Each row is followed by its class number.
[-44 -51 -16  19  43  14 -56 -85 -38  12 -25  46 -25 -31  19   6  22  98
 -18  20  43 -85 -12 -20 -40  62 -55  -1 -18 -39  47  11  -6] | 4
[-63 -47   1   9  35  13 -49 -81 -30   7 -26  31 -39 -26  36   5  -1  68
   0  20  34 -81  -6 -33 -27  67 -52   9   8 -42  72  21   4] | 9
[-53 -38  -1   7  58  13 -52 -76 -34   7 -28  42 -27 -38  24  -2   7 102
 -10  23  32 -97 -13 -39 -28  59 -58 -13   0 -40  75  14   0] | 3
[  4 -12 -51   6 -24   2 -22  20  -6   1 -16 -61  28   9 -15 -42 -24  33
 -17 -33  30  18 -46  37 -55  31   1  -7 -24   6  34  15  45] | 0
[-28 -30 -17  14  37  16 -47 -77 -49   1 -17  29 -15  -8  48  30  -7  84
 -13  11  30 -88  16 -32 -22  66 -43  -1   4 -44  65  14 -25] | 6
[  9  36 -71   5  20 -23  28  42  21  29  26  41 -25  32  -3 -45 -34  54
  21 -12  43  28  -9 -13 -25  -2 -40   9  29  -5 -67  -3  18] | 4
[-43 -31 -16  23  39  11 -50 -74 -45   7 -19  25 -18  -5  46  26 -10  85
 -21   9  32 -87  11 -31 -29  74 -44  -6   9 -34  63  17 -28] | 6
[-34 -45 -14  17  29  23 -63 -87 -42  16 -33  40 -31 -34  26  16   5  69
 -12   8  31 -95 -10 -31 -37  64 -46 -10 -21 -64  56  20  -6] | 0
[  2  53 -84  -5  25 -26  41  45  26  18  19  47 -50  31  34 -25 -42  57
   1 -20  40  18 -15 -22 -23   7 -24  -6  34   7 -75 -17  28] | 10
[-46 -58   4   8  50  26 -62 -78 -31  -5 -29  29 -14 -10  40   9  -2  98
 -14  11  37 -71 -10 -19 -22  78 -42   4   9 -45  84  18  -9] | 8
[  3  -6 -52   8 -17   6 -31  31  -3  -3 -20 -48  38   8 -28 -49 -28  54
 -12  -1  29  15 -68  29 -59  25   6   9 -18  15  52  13  43] | 2
[   5   50 -106   10   12  -26   20   44   24   18   42   50  -52   36
   44  -29  -53   65    9   -3   27    8  -26  -16  -11   10  -18   -2
   38   -4  -74   -6    9] | 1
[ 13 -24 -44   3 -14   6 -19  28 -15 -19 -19 -57  41  32 -25 -47 -24  59
 -24 -22  23  26 -58  55 -54  27  22   4 -13  17  39  20  32] | 8
[ 13  50 -87  14  19 -30  19  57   6  26  48  27 -37  51   7 -49 -48  52
  14   3  31  19  -8  -8 -25   3 -18   6  33  -8 -61   0  22] | 1
[ 20 -11 -32  13 -12   0 -17  34 -22   0   6 -56  23  16 -28 -44 -10  40
 -22  -8  37  16 -23  33 -62  29  27  -2 -28  14  33  16  46] | 1
[  4  52 -69  -9  27 -23  27  50  18  30  32  34 -32  38  -5 -51 -49  58
  11 -15  40  16 -12 -21 -24 -14 -21  -3  30  -3 -45  -2  18] | 3
[  20   49 -101    4   10  -25   24   47   22   13   42   52  -48   32
   47  -27  -49   63    5  -10   30    8  -15  -13  -11   12  -15   -2
   31   -4  -74   -9   12] | 1
[ 15  -7 -25   9 -16   3   1  34  10 -17  -7 -47  22 -25  -2 -57   6  66
 -24 -19  22   7 -40  42 -63  37   1  -1 -24  23  25   3  59] | 10
[-14  45 -82   6   6 -32   9  46  18  35  18  35 -36  46  -9 -38 -59  51
  15  -9  44  16 -27 -12 -30  -7 -13  13  30   7 -60   3  19] | 9
[  6  57 -80  11   2 -20  41  50  28  11  20  42 -42  28  21 -50 -43  71
  19  -7  39  20 -27 -21 -38  -1 -24 -12  38  16 -61 -13  34] | 10
[-48 -35 -12  18  49  19 -74 -67 -24  11 -28  36 -23 -27  15   1   2  94
 -10  27  33 -91 -19 -27 -39  58 -44   8 -10 -42  75  20  -4] | 2
[-51 -46  16   0  60  31 -47 -78 -25   4 -36  30 -32  -8  39 -10   6  86
 -19  23  36 -73   9 -24 -31  68 -53   0  -1 -45  83  19  13] | 10
[ -4  40 -91  -7  27 -28  16  47  33   3  29  38 -31  44  12 -22 -55  69
   8 -32  39  19 -29 -10 -15   2  -9   4  40  17 -65 -17  17] | 8
[ 14  -1 -25   6  -8  -7   4  39   4  -8 -13 -55  32  -3 -16 -57   2  54
 -26 -10  25  14 -33  42 -59  33  -4  -2 -19  20  24   3  53] | 10
[-30 -43 -15  25  37  21 -66 -69 -53  14 -11  38 -26 -17  33   0   9 100
 -12  38  28 -84  -6 -13 -33  68 -40  -3 -14 -52  59  20  -6] | 1
[ 13  44 -73   6  13 -18  27  41  24   8  23  48 -31  64  10 -60 -51  49
   4 -11  46  -2  -7  -2 -31 -10 -21  13  41 -15 -48  -1  24] | 11
[ 10  -3 -46  17 -19   2 -24  39  -2   5 -13 -50  34   4 -14 -51 -26  54
 -20  -9  26  19 -61  34 -56  35   3   9 -15  14  43  14  37] | 2
[   6   60 -101    1   -5  -39   41   55   38   -5   21   59  -45    8
   42  -34  -48   56   24    5   38    6  -30  -27  -30   -2  -20    9
   55   14  -73   -2   24] | 9
[ -7 -10 -51   4  -6  11 -39  26   4   1 -19 -55  32  27 -19 -47 -31  61
 -16 -19  33  18 -57  40 -57  27   5  11 -22  21  54  20  37] | 2
[-42 -32 -11   7  47  14 -47 -78 -21  11 -22  29 -26 -21  41   8  -8  83
 -26   9  41 -88  -9 -39 -18  72 -44  -8  -7 -32  74   5 -11] | 3
[ 14  -2 -22   4  -8   1   1  27  -5  -6  -3 -52  26   1  -8 -52   5  69
 -15 -12  21   6 -21  50 -51  20 -11  -7 -26  25  30   1  49] | 10
[-43 -51  -2   9  52  26 -54 -92 -33  -4 -30  36 -20   0  32  -2   1  75
 -12  12  49 -98   2 -23 -28  73 -60  11   2 -63  85  10  11] | 11
[ -5  -6 -45  13  -5   0 -24  37  -8   4 -20 -50  34  11 -14 -46 -20  51
 -15  -8  30  28 -55  33 -52  35  -5   9  -8  17  41  17  36] | 2
[ -44  -42  -10    9   27    7  -49  -81  -12    2  -34   20  -23  -49
   36   24   -1   47  -22   17   21 -104  -13  -35  -27   68  -49  -16
   -4  -46   68   13   -5] | 0
[-37 -30 -16  16  41  23 -71 -67 -20  20 -21  31 -21 -17  22  12 -19  75
 -14  17  31 -89 -19 -37 -30  73 -45   4 -15 -47  83   6   1] | 2
[ 16 -11 -34  20 -16  -7  -5  23 -19  -6 -19 -51  41  33 -22 -36  -4  28
 -22 -11  32  19 -30  44 -65  27   2  -1 -26   5  28  22  23] | 4
[-33 -26 -10  19  41  16 -41 -70 -24  16 -22  28 -32 -17  48  12   5  83
 -32  19  28 -87  -2 -19 -34  77 -46 -14 -14 -42  60   3  -3] | 10
[ 20  51 -93 -10   1   2  31  52  35  -1  27  50 -39  -2  57 -18 -54  60
  21   8  27  29 -30 -11 -23  30 -41   2  48  -1 -51 -13  15] | 7
[ 13   2 -49  14 -24  -9  -4  25 -28 -24 -17 -65  43  52 -10 -29 -23  40
 -22 -22  30  16 -23  35 -65  21  23   4  -5  13  35  30   3] | 6
[   8   62 -101   -3   -2  -37   38   53   53   -8   22   47  -45   19
   34  -33  -54   51   26   -4   33    4  -24  -20  -26  -12  -15    8
   47   10  -65   -2   24] | 9
[ 10  -2 -29  14 -15   2  -2  27 -18  -5 -20 -55  24  30 -21 -40  -1  31
 -25 -15  24  13 -34  41 -78  34  11  -9 -31   6  29  19  36] | 10
[ 14  -7 -31   9 -10   1  -6  37 -16 -20  -1 -48  41   0  -3 -42  -2  58
  -4 -30  19  27 -17  39 -49  39  -7  13  -3  17  19  19  24] | 6
[ 15  -8 -26   0 -16  10 -17  34  -2 -12 -12 -56  28 -12 -26 -21 -21  37
 -22   4  28  16 -42  38 -62  37  10  -3 -18  19  42   3  41] | 7
[  9 -17 -26  11 -26  -4 -20  30 -11   1 -17 -64  33  -4 -32 -34 -12  17
 -28 -38  34  15 -39  34 -69  25  25  -3 -34  10  26  20  48] | 0
[  -7   50 -100    9    4  -27   37   58   41    2   19   46  -45    3
   26  -34  -52   69   21  -17   51   11  -24  -29  -25   10  -31   -4
   44   19  -55  -11   31] | 5
[-54 -47   5  -1  63  23 -51 -97 -48   7 -29  33 -28 -21  32   0  12  82
  -7  23  33 -86   2 -39 -14  63 -62  -4  -2 -49  88  15 -10] | 3
[ -11   45 -106    0   15  -32   30   52   31   14   26   49  -48   17
   41  -14  -55   52   -3  -29   50    3  -17  -22  -17   26  -30    5
   33   15  -67  -16   24] | 5
[ 16   0 -35  20 -19 -10   1  28 -15 -19 -24 -50  37  61 -23 -46 -15  15
 -24 -18  37   2 -34  45 -69  25   8   2  -8 -16  34  21  30] | 11
[-38 -34  -9  15  42  27 -67 -70 -25   7 -26  42 -33 -33  17  20  -3  84
 -10  37  22 -93 -17 -18 -43  82 -59   4  -8 -58  58  12 -20] | 7
[ -49  -35   -6   11   46   15  -51  -78  -32   11  -33   44  -34  -21
   15    3   11   95  -28   23   39 -102  -12  -31  -51   68  -45  -11
  -17  -43   60    5    6] | 10
[-48 -51   0  -4  44  31 -60 -86 -18   3 -24  45 -11 -25  27  -1  11  85
 -11  33  48 -69  -1 -30 -29  61 -53   5  -8 -45  80   9   4] | 4
[ -44  -43  -18   14   39   15  -51  -96  -44   -1  -30   46  -24   -2
   18    6   12   82  -19   20   48 -114  -10  -22  -43   60  -50    0
   -8  -64   65    8   -6] | 11
[ 15  -4 -29  13 -14  -1  -7  36 -11 -15 -11 -56  34  15 -22 -39 -17  48
 -24 -35  36  32 -14  26 -50  22  28   4  -8  25  28  14  27] | 6
[ 12  54 -92   1  -3 -24  23  47  48   5  22  46 -35   1  33 -30 -50  49
  15 -11  33   4 -27 -23 -26 -11 -16  -9  38  -3 -61  -4  23] | 0
[ 12  52 -80   8   2 -22  37  45  32  -7  19  48 -32  54  11 -51 -48  49
  21 -25  52   8 -20 -17 -34  -2 -23   4  45 -15 -53 -11  34] | 11
[ 14  58 -87 -25  22 -24  43  52  28   4  31  46 -31  23  20 -42 -42  59
  20  -9  37  16 -14 -24 -18 -21 -23  -5  37   8 -54  -8  23] | 3
[  4 -17 -48   0 -19   7 -33  16  -1   3 -13 -56  32   3 -22 -39 -21  30
 -18 -26  25  12 -52  40 -55  22  10   2 -32  -1  33  19  42] | 0
[  7 -12 -26   9 -24  -1 -27  24   5  -3 -17 -67  32   3 -36 -38 -20  16
 -31 -30  27   3 -36  35 -63  19  25 -10 -33   6  43  15  44] | 0
[ -44  -36   -2   10   42   12  -32  -85  -29    1  -35   26  -33  -23
   39   18    9   70  -23   29   23 -104   -4  -32  -31   65  -50  -18
   -6  -32   66    5   -1] | 10
[  7  38 -81  -2  10 -29  34  41  20  17  22  39 -23  39  -3 -44 -40  47
   8  -3  43  21 -19 -13 -32 -11 -28   6  31  -2 -62  -3  19] | 4
[-59 -49  11 -11  62  23 -53 -88 -37   0 -26  29 -24  -8  38  -2  -2  83
 -13  18  36 -90   1 -34 -17  58 -55   0   1 -41  97  20   1] | 3
[ 10  -4 -32   8 -10   0 -14  33 -13 -17  -1 -51  47   7 -12 -38  -4  54
 -13 -17  20  19 -17  37 -53  28   4  12  -7  15  29  19  20] | 6
[-32 -35 -11  18  40  20 -50 -76 -30   7 -23  21 -31 -45  35  28  -5  67
 -15  39  22 -90  -7 -24 -24  95 -69  -4  -1 -39  65  -4 -16] | 7
[-38 -36  14   0  45  21 -41 -73 -40  -6 -17  35 -14  -9  58   9  -2  79
 -10  17  32 -70  30 -39 -13  66 -52  11  25 -56  79  21 -20] | 6
[-32 -37 -21  29  41  12 -52 -74 -41   6  -8  25 -36 -20  42  13  10  77
 -10  28  23 -89   0 -25 -26  78 -45 -10  -9 -44  57  14 -10] | 1
[ 17 -19 -32  10 -25   5 -21  19  -6   0 -13 -58  30 -22  -9 -31 -14  30
 -27 -27  38   9 -40  27 -59  30  21  -3 -30  12  38  15  51] | 0
[ -43  -46   -2    0   45   21  -44  -95  -22  -17  -31   32  -20   -1
   33   -2    3   66  -16   21   43 -102    0  -26  -22   58  -53    4
    7  -64   93    5   10] | 11
[ 14 -13 -27  10 -13   0  -6  28  -1 -22 -13 -43  33  14 -32 -64   6  39
 -21 -26  29   2 -30  56 -61  23   1   9 -19   5  22  10  45] | 11
[ -1  -6 -44   6 -11   1 -11  22 -20  -8 -12 -55  41  26  -3 -36 -23  55
 -15 -15  29  28 -25  30 -45  32   0   5   5  16  39  20  14] | 6
[ -6 -12 -50  11 -17  -6 -17  43  -4  -3 -18 -51  32   9 -20 -41 -30  54
 -28 -20  43   6 -47  38 -57  37   4   7 -21  23  40  14  52] | 5
[ 11 -18 -28  12 -20   6 -26  26  -7   5 -10 -53  31 -23 -23 -49   3  41
 -16 -29  27  18 -35  42 -57  31   0   0 -32   6  23  16  43] | 0
[  5  -8 -31   7 -25 -17  -6  36 -12 -11 -15 -48  26  -5 -27 -42  -5  35
 -11 -10  26   6 -37  39 -62  23   6   9 -18  23  22  18  47] | 9
[ -17   46 -113    5    7  -32   31   50   32   10   20   50  -46   10
   41  -22  -59   66    6   -9   46    4  -34  -25  -13   10  -29   -1
   44   26  -63  -15   25] | 5
